Below are the code and all the weights of a small trained network. Each question names an input and a target symbol and asks about switching units off, where a switched-off unit gives its printed mean instead of its output.

import numpy as np


def w(rows, s, z=0):
    codes = np.array(rows[::2]) - 128.0
    scale = np.full(codes.shape[1], s)
    scale[-1] = z or s
    return codes * scale


def norm(h):
    return h / np.sqrt((h * h).mean(-1, keepdims=True) + 1e-5)


def f(y):
    return np.maximum(y, 0)


def softmax(a):
    e = np.exp(a - a.max(-1, keepdims=True))
    return e / e.sum(-1, keepdims=True)


def log_softmax(a):
    a = a - a.max(-1, keepdims=True)
    return a - np.log(np.exp(a).sum(-1, keepdims=True))


def net(x, mask):
    ids = ['αζηλξφω'.index(c) for c in x.split()]
    T = len(ids)
    res = E[ids] + P[:T]
    u = 0
    for l in range(3):
        r = norm(res)
        for j in range(2):
            rows = slice(3 * j, 3 * j + 3)
            q, k, v = (r @ M[l][rows].T for M in (Q, K, V))
            z = softmax(np.where(np.tri(T) > 0, q @ k.T / 3**0.5, -1e9)) @ v
            o = O[l][rows]
            res = res + np.where(mask[u + j], z, o[:, -1]) @ o[:, :-1]
        u += 2
        y = f(norm(res) @ A[l][:, :-1].T + A[l][:, -1])
        res = res + np.where(mask[u : u + 8], y, B[l][:, -1]) @ B[l][:, :-1]
        u += 8
    return log_softmax(norm(res)[-1] @ U[:, :-1].T + U[:, -1])


Q, K, V, O, A, B = {}, {}, {}, {}, {}, {}
E = w([
[171,37,215,183,192],'α',
[119,131,254,163,114],'ζ',
[62,104,107,87,164],'η',
[196,117,192,68,119],'λ',
[148,162,128,143,167],'ξ',
[209,154,36,78,94],'φ',
[104,107,132,185,129],'ω',
],0.0084)
P = w([
[153,188,34,215,68],'0',
[148,181,108,234,115],'1',
[152,152,172,249,140],'2',
[167,109,197,252,144],'3',
[179,65,215,247,142],'4',
[186,36,234,243,142],'5',
[198,15,240,247,146],'6',
],0.0023)
Q[0] = w([
[71,80,162,148,126],'0.h0',
[119,122,109,100,80],'0.h0',
[105,192,118,133,98],'0.h0',
[137,128,201,196,214],'0.h1',
[88,190,39,178,254],'0.h1',
[193,97,188,167,163],'0.h1',
],0.006)
K[0] = w([
[85,113,93,85,142],'0.h0',
[111,176,96,178,163],'0.h0',
[154,169,112,156,124],'0.h0',
[159,112,235,180,186],'0.h1',
[155,85,4,245,254],'0.h1',
[150,200,185,76,226],'0.h1',
],0.0059)
V[0] = w([
[31,138,140,61,226],'0.h0',
[183,252,151,237,39],'0.h0',
[143,158,144,62,215],'0.h0',
[117,158,116,211,47],'0.h1',
[128,145,93,103,81],'0.h1',
[67,86,170,183,192],'0.h1',
],0.0035)
O[0] = w([
[127,85,224,153,168,102],'0.h0',
[46,122,12,150,94,246],'0.h0',
[183,111,94,106,178,139],'0.h0',
[130,174,186,110,136,178],'0.h1',
[69,61,250,198,127,15],'0.h1',
[224,162,77,53,135,251],'0.h1',
],0.0026,0.0017)
A[0] = w([
[202,96,50,147,76,35],'0.n0',
[33,122,41,45,128,56],'0.n1',
[170,52,191,146,181,223],'0.n2',
[37,83,144,205,121,147],'0.n3',
[132,161,44,75,98,67],'0.n4',
[138,165,66,123,157,61],'0.n5',
[155,200,208,53,85,151],'0.n6',
[3,142,41,31,148,3],'0.n7',
],0.0048,0.0025)
B[0] = w([
[90,133,149,181,156,146],'0.n0',
[124,10,124,94,120,148],'0.n1',
[124,188,96,137,129,253],'0.n2',
[191,136,98,122,124,181],'0.n3',
[151,133,173,108,198,143],'0.n4',
[120,183,159,146,133,156],'0.n5',
[107,140,77,99,120,152],'0.n6',
[109,2,100,71,98,151],'0.n7',
],0.0059,0.0049)
Q[1] = w([
[101,154,87,132,97],'1.h0',
[176,92,145,135,148],'1.h0',
[168,140,152,107,165],'1.h0',
[227,164,74,180,137],'1.h1',
[10,85,164,88,80],'1.h1',
[128,98,149,95,124],'1.h1',
],0.012)
K[1] = w([
[188,172,179,173,54],'1.h0',
[46,61,92,106,255],'1.h0',
[143,102,124,104,219],'1.h0',
[121,92,198,82,133],'1.h1',
[113,200,46,161,142],'1.h1',
[84,130,59,152,135],'1.h1',
],0.0097)
V[1] = w([
[181,222,76,190,136],'1.h0',
[178,150,167,131,48],'1.h0',
[153,27,112,169,93],'1.h0',
[171,182,224,135,15],'1.h1',
[111,198,54,166,144],'1.h1',
[46,93,173,254,87],'1.h1',
],0.0035)
O[1] = w([
[90,109,154,18,3,253],'1.h0',
[166,139,83,79,107,60],'1.h0',
[78,119,77,133,194,117],'1.h0',
[155,179,209,162,49,61],'1.h1',
[50,80,133,213,125,197],'1.h1',
[179,156,96,225,118,94],'1.h1',
],0.004,0.0022)
A[1] = w([
[60,150,254,218,128,160],'1.n0',
[60,206,101,124,116,53],'1.n1',
[173,174,174,70,74,84],'1.n2',
[111,120,166,76,52,162],'1.n3',
[97,69,125,181,195,69],'1.n4',
[144,210,251,164,240,8],'1.n5',
[218,64,152,156,124,79],'1.n6',
[95,47,165,229,110,60],'1.n7',
],0.0059,0.0016)
B[1] = w([
[74,196,127,77,97,220],'1.n0',
[152,109,117,29,67,186],'1.n1',
[158,120,157,174,122,187],'1.n2',
[65,59,158,169,142,172],'1.n3',
[174,191,150,176,197,204],'1.n4',
[147,2,88,140,126,253],'1.n5',
[44,174,148,65,105,178],'1.n6',
[236,146,98,80,153,189],'1.n7',
],0.0063,0.0036)
Q[2] = w([
[85,255,192,178,180],'2.h0',
[217,39,183,123,86],'2.h0',
[158,178,110,90,175],'2.h0',
[88,99,79,123,203],'2.h1',
[38,211,145,177,29],'2.h1',
[138,184,165,103,146],'2.h1',
],0.009)
K[2] = w([
[96,119,85,205,117],'2.h0',
[166,116,248,120,151],'2.h0',
[160,76,65,135,149],'2.h0',
[103,147,74,125,110],'2.h1',
[152,84,168,137,70],'2.h1',
[166,84,127,138,147],'2.h1',
],0.012)
V[2] = w([
[174,124,185,82,253],'2.h0',
[69,21,151,128,164],'2.h0',
[177,127,91,164,189],'2.h0',
[156,99,99,36,90],'2.h1',
[130,142,198,57,93],'2.h1',
[212,81,189,87,111],'2.h1',
],0.0031)
O[2] = w([
[228,186,190,111,12,153],'2.h0',
[61,207,146,193,6,81],'2.h0',
[139,191,38,135,118,131],'2.h0',
[180,170,5,135,186,249],'2.h1',
[207,107,173,83,200,144],'2.h1',
[203,20,45,97,41,158],'2.h1',
],0.0029,0.0011)
A[2] = w([
[131,174,70,128,205,179],'2.n0',
[164,68,111,96,177,101],'2.n1',
[176,168,228,110,241,123],'2.n2',
[88,45,99,69,174,1],'2.n3',
[142,254,223,213,71,65],'2.n4',
[43,162,189,92,162,161],'2.n5',
[109,13,158,140,141,113],'2.n6',
[51,73,79,72,148,58],'2.n7',
],0.0064,0.0037)
B[2] = w([
[89,115,171,124,124,253],'2.n0',
[92,148,110,139,107,213],'2.n1',
[174,121,83,144,108,191],'2.n2',
[140,112,155,98,250,159],'2.n3',
[85,171,221,185,124,160],'2.n4',
[157,187,111,138,125,165],'2.n5',
[118,62,126,94,111,191],'2.n6',
[127,109,154,121,184,170],'2.n7',
],0.012,0.0046)
U = w([
[213,150,88,112,71,188],'α',
[68,152,217,191,94,253],'ζ',
[146,160,95,209,218,47],'η',
[97,35,202,82,45,64],'λ',
[77,223,99,41,160,211],'ξ',
[83,77,167,68,245,159],'φ',
[10,119,55,162,77,74],'ω',
],0.011,0.002)

Each question gives the input, a string of symbols that net reads in full, and the target symbol t.
The units are the heads (3 rows each of Q, K, V and O) and the neurons (one row each of A and B). Each row of codes is followed by its name. A weight is (code - 128) times the scale printed after its matrix; where a second scale follows, it is the last column's (O, A, B and U).
mask holds one flag per unit, layer by layer, with each layer's heads first. A switched-off unit (its flag False) gives its mean, the last column of its rows in O or B, instead of its output. The means were averaged over made-up inputs and are rounded, as every weight is.
A unit's drop is (log p(t) with every unit on - log p(t) with that unit switched off) / (log p(t) with every unit on - log p(t) with every unit switched off).
The circuit of an input: a set's keep is (log p(t) with only the set's units on - log p(t) with every unit switched off) / (log p(t) with every unit on - log p(t) with every unit switched off). Starting from the 12 units with the biggest drops (on a tie, the unit counted first), units are removed one at a time, each time the one whose removal leaves the highest keep (on an exact tie, the one counted first), for as long as the keep stays at least 0.8.
circuit, biggest first: the units of the circuit, biggest drop first
top k neurons: the k neurons with the biggest drops, biggest first
which heads matter: for each layer, one digit per head in row order, 1 if its drop is at least 0.15 and else 0, layers parted by /
input ζ ω ζ ξ, target ζ: circuit, biggest first	1.h1; 2.n4
input η η ξ ζ ξ η, target ω: top 3 neurons	1.n4; 1.n5; 0.n2
input α ω φ ξ, target α: which heads matter	00 / 10 / 00
input ω η ξ η φ, target η: circuit, biggest first	1.h0; 0.n4; 0.n0; 0.n2
input ξ ξ η λ, target α: top 3 neurons	0.n6; 0.n2; 0.n7
input ω ξ ξ ω ξ, target ξ: which heads matter	10 / 11 / 10
input λ ξ ζ ω φ φ, target ζ: which heads matter	01 / 01 / 00
input ξ ζ φ, target ζ: top 2 neurons	1.n5; 2.n4
input φ ξ η ζ ω λ, target α: which heads matter	00 / 11 / 10
input ω η α, target η: top 3 neurons	1.n4; 2.n2; 0.n2
input η ζ η η φ, target ξ: which heads matter	10 / 01 / 11
input ξ ξ ξ ξ λ η ω, target ζ: which heads matter	10 / 10 / 10
input η ξ ω ξ ξ, target ω: which heads matter	00 / 00 / 10
input η ξ ξ ξ α φ, target ξ: which heads matter	00 / 01 / 10
input ξ η ξ, target φ: which heads matter	00 / 10 / 00
input λ ξ φ, target λ: which heads matter	01 / 11 / 00
input ξ α λ ξ ω, target λ: which heads matter	00 / 11 / 00
input ξ ζ ξ ω α, target α: which heads matter	00 / 00 / 00
input ω η ζ, target λ: top 4 neurons	1.n5; 0.n6; 1.n4; 1.n0
input η η α α, target α: which heads matter	10 / 00 / 10
input ω φ ξ ω, target ω: which heads matter	10 / 11 / 10
input α λ ω, target λ: top 2 neurons	0.n2; 1.n3
input ξ α α α ω, target α: top 2 neurons	0.n2; 1.n0
input η φ α ω η ξ, target η: top neuron	2.n6
input ξ ξ ξ, target ξ: top 2 neurons	1.n0; 1.n1
input η η ω ω, target η: top neuron	1.n5
input ξ φ ω ω, target ω: top 2 neurons	0.n3; 2.n3
